Below are the code and all the weights of a small trained network. Each question names an input and a target symbol and asks about switching units off, where a switched-off unit gives its printed mean instead of its output.

import numpy as np


def w(rows, s, z=0):
    codes = np.array(rows[::2]) - 128.0
    scale = np.full(codes.shape[1], s)
    scale[-1] = z or s
    return codes * scale


def norm(h):
    return h / np.sqrt((h * h).mean(-1, keepdims=True) + 1e-5)


def f(y):
    return y / 2 * (1 + np.tanh(0.7978845608 * (y + 0.044715 * y**3)))


def softmax(a):
    e = np.exp(a - a.max(-1, keepdims=True))
    return e / e.sum(-1, keepdims=True)


def log_softmax(a):
    a = a - a.max(-1, keepdims=True)
    return a - np.log(np.exp(a).sum(-1, keepdims=True))


def net(x, mask):
    ids = ['ΠΩαβμτ'.index(c) for c in x.split()]
    T = len(ids)
    res = E[ids] + P[:T]
    u = 0
    for l in range(2):
        r = norm(res)
        for j in range(3):
            rows = slice(2 * j, 2 * j + 2)
            q, k, v = (r @ M[l][rows].T for M in (Q, K, V))
            z = softmax(np.where(np.tri(T) > 0, q @ k.T / 2**0.5, -1e9)) @ v
            o = O[l][rows]
            res = res + np.where(mask[u + j], z, o[:, -1]) @ o[:, :-1]
        u += 3
        y = f(norm(res) @ A[l][:, :-1].T + A[l][:, -1])
        res = res + np.where(mask[u : u + 4], y, B[l][:, -1]) @ B[l][:, :-1]
        u += 4
    return log_softmax(norm(res)[-1] @ U[:, :-1].T + U[:, -1])


Q, K, V, O, A, B = {}, {}, {}, {}, {}, {}
E = w([
[123,100,214,172,148,235,146,121,132],'Π',
[88,191,124,116,120,2,203,83,95],'Ω',
[135,85,91,74,144,245,196,106,68],'α',
[175,207,192,25,137,96,153,124,51],'β',
[142,64,129,49,236,187,177,141,210],'μ',
[240,48,188,112,81,143,168,229,130],'τ',
],0.013)
P = w([
[24,173,61,78,113,110,35,125,149],'0',
[182,170,49,209,157,2,142,134,145],'1',
[157,143,49,136,123,8,135,112,94],'2',
[111,146,166,48,185,144,100,174,84],'3',
[37,207,167,78,114,66,134,58,174],'4',
[132,173,110,104,131,47,147,130,85],'5',
[102,188,181,108,113,107,80,94,134],'6',
[177,193,146,156,138,64,108,112,137],'7',
[154,181,117,148,214,56,156,186,47],'8',
[142,180,165,147,137,117,74,103,99],'9',
[156,177,164,113,146,105,189,181,57],'10',
[155,102,187,183,183,142,177,137,116],'11',
],0.0063)
Q[0] = w([
[115,162,113,191,102,109,197,149,114],'L0H0',
[127,156,174,211,172,172,69,121,186],'L0H0',
[157,40,198,87,187,116,93,220,118],'L0H1',
[67,157,97,168,164,74,93,24,70],'L0H1',
[125,181,92,34,139,19,136,3,135],'L0H2',
[132,130,126,138,121,115,207,57,32],'L0H2',
],0.005)
K[0] = w([
[106,183,119,185,95,188,126,99,182],'L0H0',
[118,139,94,230,84,89,127,235,74],'L0H0',
[117,171,91,159,69,157,202,94,67],'L0H1',
[188,72,30,192,159,170,139,198,99],'L0H1',
[58,141,72,21,113,146,106,142,148],'L0H2',
[114,117,37,158,3,101,94,178,94],'L0H2',
],0.005)
V[0] = w([
[108,174,172,149,154,115,31,117,62],'L0H0',
[132,145,156,127,37,123,51,135,37],'L0H0',
[175,255,201,150,124,203,120,135,155],'L0H1',
[110,181,62,177,176,76,114,26,102],'L0H1',
[235,150,170,175,37,30,194,168,80],'L0H2',
[76,57,75,155,60,168,95,192,37],'L0H2',
],0.0062)
O[0] = w([
[129,59,3,38,166,150,111,108,101,58],'L0H0',
[165,49,47,89,170,63,156,129,149,3],'L0H0',
[134,53,118,90,128,143,90,143,46,118],'L0H1',
[84,115,18,167,143,137,124,52,193,137],'L0H1',
[167,180,148,69,119,78,148,96,206,87],'L0H2',
[114,144,112,97,100,96,60,225,184,40],'L0H2',
],0.0068,0.0054)
A[0] = w([
[107,34,92,135,69,204,70,249,85,119],'L0N0',
[95,199,150,2,203,226,129,167,203,131],'L0N1',
[209,110,144,171,28,178,191,149,111,31],'L0N2',
[152,112,225,87,217,129,119,202,185,254],'L0N3',
],0.0043,0.0016)
B[0] = w([
[196,72,86,116,201,117,93,180,115,133],'L0N0',
[83,52,222,254,106,149,226,158,111,234],'L0N1',
[154,159,204,60,185,117,141,179,165,167],'L0N2',
[124,206,104,186,86,41,157,151,46,252],'L0N3',
],0.0069,0.0037)
Q[1] = w([
[76,100,160,186,29,25,34,227,125],'L1H0',
[51,144,253,178,158,75,130,136,55],'L1H0',
[225,188,233,174,52,139,238,107,63],'L1H1',
[56,102,77,116,96,99,81,78,245],'L1H1',
[71,97,87,70,108,203,88,105,144],'L1H2',
[141,66,4,130,43,122,71,147,112],'L1H2',
],0.0052)
K[1] = w([
[113,157,116,188,85,145,87,84,70],'L1H0',
[111,121,111,3,142,119,114,123,130],'L1H0',
[71,105,70,104,156,119,85,113,115],'L1H1',
[173,131,193,101,132,148,198,121,95],'L1H1',
[142,159,109,133,96,109,116,100,175],'L1H2',
[73,163,98,176,91,108,117,75,66],'L1H2',
],0.0081)
V[1] = w([
[114,139,141,190,53,99,137,205,157],'L1H0',
[123,152,60,142,77,25,97,143,83],'L1H0',
[70,200,78,115,158,109,100,85,202],'L1H1',
[94,90,91,102,150,85,66,132,104],'L1H1',
[199,186,126,95,2,97,77,176,105],'L1H2',
[111,175,212,115,147,139,116,81,178],'L1H2',
],0.0061)
O[1] = w([
[165,235,165,155,32,145,130,93,228,101],'L1H0',
[180,117,129,77,166,205,95,162,229,99],'L1H0',
[118,182,135,41,140,222,214,111,141,118],'L1H1',
[109,146,196,65,230,220,102,102,165,131],'L1H1',
[196,37,174,26,147,58,102,131,168,2],'L1H2',
[107,77,130,46,136,146,253,140,80,166],'L1H2',
],0.0061,0.0045)
A[1] = w([
[147,33,111,116,110,196,157,197,48,135],'L1N0',
[91,69,102,18,168,100,38,59,198,138],'L1N1',
[215,65,82,97,131,93,4,49,154,5],'L1N2',
[185,40,1,145,189,127,147,123,181,131],'L1N3',
],0.0039,0.0027)
B[1] = w([
[98,108,164,64,253,105,118,169,115,252],'L1N0',
[112,134,84,182,198,126,26,128,149,63],'L1N1',
[119,76,44,177,41,101,129,185,105,59],'L1N2',
[143,85,111,173,147,140,99,164,105,75],'L1N3',
],0.0078,0.0013)
U = w([
[100,207,144,211,80,183,67,188,133,40],'Π',
[122,198,39,101,131,164,185,53,216,254],'Ω',
[137,89,66,105,157,110,104,161,74,148],'α',
[150,37,105,116,147,45,91,67,56,115],'β',
[94,112,117,223,49,96,197,138,3,109],'μ',
[213,69,184,85,50,39,168,137,149,111],'τ',
],0.0047,0.00083)

Each question gives the input, a string of symbols that net reads in full, and the target symbol t.
The units are the heads (2 rows each of Q, K, V and O) and the neurons (one row each of A and B). Each row of codes is followed by its name. A weight is (code - 128) times the scale printed after its matrix; where a second scale follows, it is the last column's (O, A, B and U).
mask holds one flag per unit, layer by layer, with each layer's heads first. A switched-off unit (its flag False) gives its mean, the last column of its rows in O or B, instead of its output. The means were averaged over made-up inputs and are rounded, as every weight is.
A unit's drop is (log p(t) with every unit on - log p(t) with that unit switched off) / (log p(t) with every unit on - log p(t) with every unit switched off).
The circuit of an input: a set's keep is (log p(t) with only the set's units on - log p(t) with every unit switched off) / (log p(t) with every unit on - log p(t) with every unit switched off). Starting from the 12 units with the biggest drops (on a tie, the unit counted first), units are removed one at a time, each time the one whose removal leaves the highest keep (on an exact tie, the one counted first), for as long as the keep stays at least 0.8.
units of the circuit, in order: the units of the circuit, biggest drop first
most important unit: the unit with the biggest drop
top k neurons: the k neurons with the biggest drops, biggest first
top k neurons in layer l: the k neurons of layer l with the biggest drops, biggest first
heads that matter: for each layer, one digit per head in row order, 1 if its drop is at least 0.15 and else 0, layers parted by /
drop when u is switched off: that unit's drop, to one decimal
input Ω β Ω μ Ω μ Ω Ω Π, target Ω: units of the circuit, in order	(L1H1; L0H2; L0H1)
input τ α Ω τ α, target τ: most important unit	L1H2
input α β τ α μ Π μ α τ Ω, target Π: heads that matter	101 / 100
input α β β β β, target β: heads that matter	100 / 001
input Ω Ω α, target Ω: heads that matter	010 / 000
input Ω τ τ μ μ Ω β, target Ω: units of the circuit, in order	(L1H1; L1H0; L0N1; L0H0)
input Ω μ β μ τ Ω, target Ω: top 2 neurons in layer 0	(L0N1; L0N3)
input τ α Π τ β Π, target τ: units of the circuit, in order	(L1H2; L0H2)
input τ Π Ω α Ω, target τ: units of the circuit, in order	(L0H1; L1H2; L0H2)
input Π τ τ Π Ω α, target τ: units of the circuit, in order	(L0H2; L1H2)
input Π μ μ, target Π: heads that matter	101 / 001
input τ Ω τ μ, target τ: heads that matter	001 / 101
input α Ω Ω α μ μ Ω, target Π: units of the circuit, in order	(L0H2; L0N1; L1H0; L0H0)
input Π β Ω, target β: heads that matter	110 / 000
input α μ β, target Π: most important unit	L0H2
input μ Ω μ α τ μ, target μ: heads that matter	000 / 000
input Ω β Ω, target Ω: heads that matter	010 / 010
input τ β Π, target τ: heads that matter	001 / 001
input Π β β Π, target β: heads that matter	110 / 000
input Π Ω α, target α: most important unit	L0H0
input Π α Π β Ω Ω, target β: top 3 neurons	(L0N1; L0N3; L1N1)
input β τ α, target α: drop when L1H2 is switched off	0.2
input β Π Π Π β β, target β: drop when L0H0 is switched off	0.5
input Ω Ω α τ β α, target Ω: drop when L0H1 is switched off	0.2
